Here is a tiny trained network, its code and every weight. The questions are about switching its units off for an input and a class, where a switched-off unit gives its printed mean instead of its output.

import numpy as np


def w(rows, s, z=0):
    codes = np.array(rows[::2]) - 128.0
    scale = np.full(codes.shape[1], s)
    scale[-1] = z or s
    return codes * scale


def norm(h):
    return h / np.sqrt((h * h).mean(-1, keepdims=True) + 1e-5)


def f(y):
    return y / 2 * (1 + np.tanh(0.7978845608 * (y + 0.044715 * y**3)))


def log_softmax(a):
    a = a - a.max(-1, keepdims=True)
    return a - np.log(np.exp(a).sum(-1, keepdims=True))


def net(x, mask):
    res = np.array(x, float).reshape(1, 4) / 4 @ E
    u = 0
    for l in range(2):
        y = f(norm(res) @ A[l][:, :-1].T + A[l][:, -1])
        res = res + np.where(mask[u : u + 13], y, B[l][:, -1]) @ B[l][:, :-1]
        u += 13
    return log_softmax(norm(res)[-1] @ U[:, :-1].T + U[:, -1])


A, B = {}, {}
E = w([
[124,128,41,170,84,126,223,46,100,166,210],'x0',
[210,151,135,174,184,214,115,56,56,155,57],'x1',
[198,99,157,74,90,142,112,38,197,160,145],'x2',
[155,45,189,254,74,146,119,160,142,164,150],'x3',
],0.0091)
A[0] = w([
[108,174,143,36,116,114,143,127,119,122,113,38],'L0N1',
[156,107,203,75,146,73,90,182,152,145,71,30],'L0N2',
[203,61,178,68,91,77,112,60,177,137,122,2],'L0N3',
[125,166,95,139,96,142,158,89,103,179,195,133],'L0N4',
[134,1,240,197,32,154,165,150,171,121,87,70],'L0N5',
[132,126,180,106,91,108,94,55,161,118,164,49],'L0N6',
[53,159,157,105,93,62,164,122,154,116,175,150],'L0N7',
[111,102,123,82,76,93,101,158,177,88,150,43],'L0N8',
[167,154,156,95,103,134,103,213,103,152,33,171],'L0N9',
[147,126,48,187,115,128,103,138,80,32,130,84],'L0N10',
[141,208,111,104,195,148,150,105,135,83,140,141],'L0N11',
[137,74,146,22,116,195,135,65,156,139,130,113],'L0N12',
[124,129,113,159,140,100,195,196,104,81,82,82],'L0N13',
],0.0066,0.0057)
B[0] = w([
[70,184,170,142,29,171,90,88,103,134,157,144],'L0N1',
[60,103,107,152,132,254,152,92,210,21,95,172],'L0N2',
[220,135,72,80,135,151,70,191,194,189,168,171],'L0N3',
[74,82,119,144,143,228,108,138,218,66,90,205],'L0N4',
[71,197,175,153,43,119,56,83,80,190,183,254],'L0N5',
[199,125,56,110,173,118,120,253,109,113,204,143],'L0N6',
[177,92,137,145,168,156,147,109,85,213,14,204],'L0N7',
[156,49,109,129,72,76,162,116,128,154,25,155],'L0N8',
[96,115,60,194,122,166,175,64,192,126,140,214],'L0N9',
[178,77,143,96,116,158,74,132,145,125,180,142],'L0N10',
[104,100,210,181,50,109,70,100,86,182,173,193],'L0N11',
[168,134,8,150,154,102,51,203,110,136,165,191],'L0N12',
[229,135,65,122,78,158,57,161,147,132,170,150],'L0N13',
],0.0064,0.0058)
A[1] = w([
[82,217,76,1,138,85,101,68,130,115,98,99],'L1N1',
[92,92,145,80,72,48,194,159,183,94,160,119],'L1N2',
[136,149,248,97,157,137,16,170,209,97,77,86],'L1N3',
[123,124,132,40,137,61,135,100,125,112,152,112],'L1N4',
[137,145,105,157,154,108,163,240,43,65,154,51],'L1N5',
[100,88,180,107,59,17,141,181,204,123,142,93],'L1N6',
[134,100,50,130,86,116,236,65,106,157,218,79],'L1N7',
[145,174,131,26,141,151,129,101,79,73,147,101],'L1N8',
[235,163,195,88,107,177,141,96,194,166,137,86],'L1N9',
[112,99,69,178,72,146,91,99,153,171,102,254],'L1N10',
[103,69,152,65,127,79,190,170,130,169,116,111],'L1N11',
[49,149,101,196,163,134,99,187,53,118,91,109],'L1N12',
[216,144,174,145,190,182,139,67,72,131,105,74],'L1N13',
],0.0078,0.0067)
B[1] = w([
[87,90,225,246,58,152,90,159,104,199,202,167],'L1N1',
[201,154,129,192,235,119,160,108,80,140,43,146],'L1N2',
[99,59,78,190,142,143,243,51,165,48,181,167],'L1N3',
[245,122,168,186,75,111,149,146,84,150,134,132],'L1N4',
[241,169,79,68,100,66,62,108,193,149,172,137],'L1N5',
[209,159,124,162,166,124,166,64,61,173,75,157],'L1N6',
[128,53,182,202,135,136,117,103,250,3,83,174],'L1N7',
[147,111,175,224,73,96,136,155,126,129,171,140],'L1N8',
[187,73,89,161,109,44,148,171,116,101,172,152],'L1N9',
[63,211,140,18,179,118,125,163,75,99,109,250],'L1N10',
[136,144,96,114,200,182,75,115,40,137,75,137],'L1N11',
[245,56,104,69,82,89,116,72,217,150,215,168],'L1N12',
[131,96,135,128,142,6,196,219,130,168,35,156],'L1N13',
],0.0072,0.014)
U = w([
[68,87,118,180,143,183,169,70,218,21,120,141],'0',
[99,128,228,201,37,128,81,114,70,194,198,129],'1',
[182,124,116,133,185,77,168,122,63,182,30,154],'2',
[226,112,55,85,106,102,74,141,176,136,222,169],'3',
[46,198,111,9,142,171,99,168,95,137,122,184],'4',
[131,176,130,85,84,166,207,167,134,141,142,3],'5',
],0.014,0.005)

Each question gives the input, the list of numbers given to net, and the class t.
The units are the neurons (one row each of A and B). Each row of codes is followed by its name. A weight is (code - 128) times the scale printed after its matrix; where a second scale follows, it is the last column's (A, B and U).
mask holds one flag per neuron, layer by layer. A switched-off neuron (its flag False) gives its mean, the last column of its row in B, instead of its output. The means were averaged over made-up inputs and are rounded, as every weight is.
A unit's drop is (log p(t) with every unit on - log p(t) with that unit switched off) / (log p(t) with every unit on - log p(t) with every unit switched off).
The circuit of an input: a set's keep is (log p(t) with only the set's units on - log p(t) with every unit switched off) / (log p(t) with every unit on - log p(t) with every unit switched off). Starting from the 12 units with the biggest drops (on a tie, the unit counted first), units are removed one at a time, each time the one whose removal leaves the highest keep (on an exact tie, the one counted first), for as long as the keep stays at least 0.8.
circuit, biggest first: the units of the circuit, biggest drop first
top k neurons: the k neurons with the biggest drops, biggest first
top k neurons in layer l: the k neurons of layer l with the biggest drops, biggest first
input [0,3,1,-1], class 4: circuit, biggest first : (L1N10)
input [5,-4,3,-5], class 0: top 3 neurons : (L1N7 L0N5 L0N4)
input [-7,7,2,2], class 0: top 2 neurons in layer 1 : (L1N3 L1N6)
input [7,-4,7,-8], class 1: top 3 neurons : (L1N1 L0N9 L1N4)
input [-2,6,8,4], class 3: circuit, biggest first : (L0N3 L1N9)
input [-7,-2,6,-8], class 1: top 2 neurons in layer 0 : (L0N4 L0N1)
input [6,-7,-4,3], class 2: circuit, biggest first : (L1N2 L1N6)
input [-6,-3,-4,-7], class 1: top 2 neurons in layer 1 : (L1N1 L1N7)
input [6,8,5,-8], class 1: top 2 neurons in layer 1 : (L1N1 L1N8)
input [5,-8,-8,-3], class 2: top 3 neurons in layer 1 : (L1N2 L1N11 L1N6)
input [8,6,7,-3], class 0: top 2 neurons in layer 1 : (L1N7 L1N12)
input [-3,-8,3,-6], class 2: top 2 neurons : (L0N8 L1N2)
input [-1,-3,3,3], class 4: top 2 neurons in layer 1 : (L1N1 L1N10)
input [-6,-5,-6,1], class 0: top 3 neurons : (L0N2 L1N3 L0N12)
input [5,4,-7,-5], class 3: circuit, biggest first : (L1N12)
input [7,-2,-1,-8], class 1: top 2 neurons : (L1N1 L0N9)
input [7,6,-2,-6], class 0: top 2 neurons : (L1N7 L0N7)
input [5,-8,7,7], class 2: top 2 neurons : (L1N6 L1N2)
input [-2,8,1,7], class 2: top 3 neurons : (L1N13 L1N1 L0N11)
input [2,7,-8,6], class 3: top neuron : (L1N12)
input [7,3,1,-7], class 0: top 2 neurons in layer 0 : (L0N4 L0N5)
input [4,-3,-6,5], class 3: top 2 neurons in layer 0 : (L0N11 L0N9)
input [-8,-7,-3,-1], class 0: top 2 neurons : (L0N2 L1N3)
input [-7,3,-4,-8], class 1: top 2 neurons : (L1N1 L0N4)
input [2,3,1,1], class 4: top 2 neurons in layer 0 : (L0N4 L0N7)
input [-2,2,1,3], class 4: top 2 neurons in layer 0 : (L0N11 L0N9)
input [4,-1,-7,-6], class 3: top 2 neurons in layer 1 : (L1N12 L1N5)
input [-5,0,-1,-6], class 1: top 2 neurons : (L1N1 L0N4)
